In the rows, 128 means zero.
Each row is followed by its class. Each block has new classes.
[182  89  88 150 108 126 119 114  49 130 180 135 106 166 135  85  47 210
 119 194  70  89 143 122 127 109  99 134 155 160 151   9 181 118 140 109
 128 186 104  80 134 118 112  97 252  77 109 169 145  89 167 182 153 112
 149  79  89 171 124 130 172 188 131  56 139 153 129 106  96]
K
[156 118 117 132 124 116 119 118  95 129 152 133 121 157 131 137  81 161
 133 127 110  97 133 108 141 116 107 149 126 135 140  72 155 120 125 138
 123 156 119 108 127 143 122 112 186 101 137 144 138 120 146 154 145  75
 124  92 122 132 120 111 158 148 121  88 127 140 143 141 112]
K
[132 129  72 117 145 135  91 121  82 135 106  80 123 131 154  77 116  53
 103 137 108 132 119 148 116 171 124 122 130  85 141 178 133 131 105 181
  80 200 155 148 129 147 124 115  79 136  90  40 119  85 164  95 132 113
 153 150 143 167 214  81 115 128 115 173 119 129 112 120  85]
D
[117 109 126 130 129 148 122 135 127 129 156 123 127 130 120 121 129 129
 133 133 125 118 154 132 132 119 123 117 120 130 123 132 132 121 126 147
 127 139 129 133 128 117 144 124 131 128 129 117 122 129 133 138 130 125
 148 136 128 145 127 126 127 140 134 125 127 131 135 132 127]
Y
[118 127 119 135 147 147 128 138 147 108 135 149 126 114 112 129 144 113
 124 119 137 137 125 122 138 136 116 140 122 138 130 119 133 130 119 125
 131 114 124 115 119 137 118 131 115 141 120 123 131 130 124 120 123 119
 131 124 126 126 144 129 120 119 119 131 127 118 137 126 123]
A
[165 134 154 147 138 124 153 123 105 109 146 136 136 170 134 126  74 183
 154 150 128  94 134 107 149 110 124 155 119 175 133  90 167 120 125 117
 142 128  82 111 135 119 107 123 186  64 129 154 125 120 112 138 124 139
 110 110 104 116 104 123 158 129 130  92 148 139 164 134 145]
K
[119 131 134 129 132 154 119 139 134 138 119 173 117 120 125 129 145 105
 117 135 128 148 147 132 134 154 106 158 135 135 144 131 104 141 129 122
 110  93 104 107 127 131 140 132 102 147 128 126 133 133 122 114 119 124
 117 116 122 141 136 132 138 121 118 136 131 135 145 118 123]
A
[121 107  90 105 106  90 109 122 112 141 120 103 105 106  98 159 173 108
 114 118 131 144 118 150 123 141 144 130 163  70 139 139  93 138 126 115
 122 141 164 113 132 146 134 124 118 148 132 110 148 146 147 121 142 140
 115 140 149 126 134 154  92 121 142 137  99 131 103 112 129]
K
[133 116 138 137 128 154 128 135 152 130 127 155 123 118 131 120 148 115
 119 117 132 142 134 128 126 117 112 126 125 153  97 130 130 139 115 127
 127 107 122 139 130 116 119 132 117 126 117 135 134 132 127 122 113 114
 142 130 116 138 122 135 122 115 112 133 132 118 133 120 123]
A
[211 121 114 146 144  53 121 105  45 155 169 104 112 197 116 191  66 153
 135 156 146  52 110 118 185  96 117 202 136  61 174  69 161 138  91 146
  94 198 121 115 121 187  51  97 196 111 120  90 117 142 107 152 130 140
  75  92 126 117  79 119 142 134  86  75 134 128 151 175 130]
K
[174  89  85 141 103 115 100 118  62 139 163 130 110 167 133 130  81 170
 117 170  93  98 126 124 136 118 105 159 151 104 155  37 167 133 127 122
 111 183 119  76 122 130 107  97 231 102 122 142 131 136 159 177 147  98
 130  79 103 150  97 136 157 167 115  73 126 139 129 109 112]
K
[135 124 121 138 129 147 100 142 130 136 155 130 138 132 131 133 144 119
 146 141 101 165 152 122 114 124 127 114 135 117 123  99 136 130 126 109
 154 130 112 132 141 122 145 110 145 137 142 134 128 133 145 131 129 121
 143 117 122 165 115 111 139 133 138 125 121 136 130 126 123]
Y
[146 127 125 149 132 133 122 111 111 128 144 144 123 148 121 118 108 145
 132 139 127 105 136 122 136 123 109 138 139 147 129  94 152 122 117 133
 122 134 120 117 126 130 126 128 152 113 119 137 140 118 140 132 127 111
 126 114 122 136 134 125 142 133 127 121 126 137 138 136 109]
K
[127 121 156 120 106 103 149 120 128 139 121 134 118 121 105 182 138 156
 124 123 150 166 132 123 144 137 137 138 135 114 138 111  86 147 132  86
 141 100 103  99 123 151 118 147 149 135 143 145 114 147 108 123 123 134
  97 103 126  99  86 167 139 108 155 116 144 115 119 109 148]
D
[136 115  86 117 115 115 108 124  95 138 114 124 102 122 115 121 132 125
 105 150 106 139 118 147 121 147 123 128 150  81 149 104 110 122 136 119
 108 159 122 103 131 145 122 111 159 127  98 126 119 119 159 141 147 123
 138 117 134 160 143 138 130 142 129 126 108 143 105  96 111]
K
[164 122 146 120 117  87 113 108  98 129 135 118  98 138 116 177 133 151
 133 137 118 120 115 125 130 151 143 168 143  76 162 106  93 146 132 110
 131 127 119 106 124 153 128 133 133 118 145 110 118 142 132 125 145 122
 106 102 136 131  92 136 154 136 128 136 122 145 118 122 133]
A
[159 143 161 135 148 106 159 135 139 119 150 114 148 157 140 135  97 143
 164 120 160  95 128  96 160 100 117 154 111 139 114 121 164 155 108 121
 132 130 107 155 137 161  79 121 128 103 120 123 113 115  77 122 113 146
  95 127 125 101 118 112 140  98 109  99 147 118 172 157 157]
K
[123 144 163 132 138 143 177 141 160 115 104 157 123 110 128 107 122 151
 131 108 166 131 125 117 146 106 133 137 111 179 109 160 142 136 143 123
 132  86 115 140 127 151 101 157 129 122 134 154 136 117  87 140 112 125
 130 145 127  86 126 157 121 101 127 101 152 109 144 129 147]
Y
[110 124 113 125 128 149 116 129 129 139 120 145 119 102 112 132 162  86
 106 123 133 141 123 131 133 144 116 143 135 112 122 143  88 153 120 130
 117 114 123 125 119 136 108 138 106 144 132 117 126 124 127 116 116 121
 119  99 131 125 157 139 113 118 124 138 122 126 118 113 124]
A
[132 119  91 112 106  47 143 129 102 131 133  66 139 117 113 135 109 137
 133 139 149 113 104 129 127 109 147  99 140  79 130 144 152 129 108 150
 123 181 174 132 124 129 101 119 151 118 128 112 129 142 133 137 154 150
 113 137 155  95 113 140 111 118 122 124 113 129 110 134 125]
A
[150 116  90 110  92  96  76 113  97 136 121  93 121 134 123 164 146  96
 131 147  96 135 124 121 125 143 135 143 149  40 152  72 131 135 108 151
 126 178 166 119 128 137 161  94 126 143 133  85 123 176 157 119 151 123
 119 122 146 159 104 113 118 145 129 143  86 144  96 130 108]
Y
[252 119 113 116 159   4 144  54   6 125 221  46 135 252  98 252  13 190
 158 179 172   4  90  70 226  82 125 252 118   4 240   4 160 122  65 124
  71 252  76 149 118 252   4  32 252 101 134  80  80 127  84 171 166 189
   4  25 152  38   4 116 176 129  56   4 131 127 182 252 182]
K
[123 121 116 132 132 149 123 133 124 132 129 125 136 135 140  99 124 121
 138 135 116 135 134 134 117 131 126 109 139 154 119 133 153 128 131 140
 135 141 135 145 135 115 135 133 127 106 121 124 129 134 139 125 119 118
 143 145 122 170 146 106 130 129 135 147 124 126 137 129 113]
D
[200 112 148 164 148 134 143 122  80 128 180 145 141 189 157 114  37 179
 139 163 132  60 129  81 162  87  75 166 111 183 137  43 206 112 122 158
 116 153  73 133 127 139  89 105 230  81 109 166 135 104 106 164 117 118
 112  97 106 136 117  84 192 152  91  60 162 152 192 169 125]
K
[117 120 110 122 121  93 152 146 136 107 127  85 159 155 155  84  89 155
 130 131 134 115 129 117 120  87 151  61 114 141 115 145 205 100 115 141
 133 179 182 164 122  92 136 114 158 106 121 150 128 136 145 150 145 154
 130 161 145 100 121 133 121 127 141 124 121 126 127 158 132]
A
[117 132 178 142 139 159 177 142 172 107 115 157 126 109 127 111 130 149
 121 109 168 142 130 120 139 104 120 118 103 210 101 134 126 136 172  94
 138  73 102 125 123 114 112 158 135 114 118 191 133 128  91 138 119 132
 132 135 112  97 136 159 138  99 129 100 153 142 146 125 155]
Y
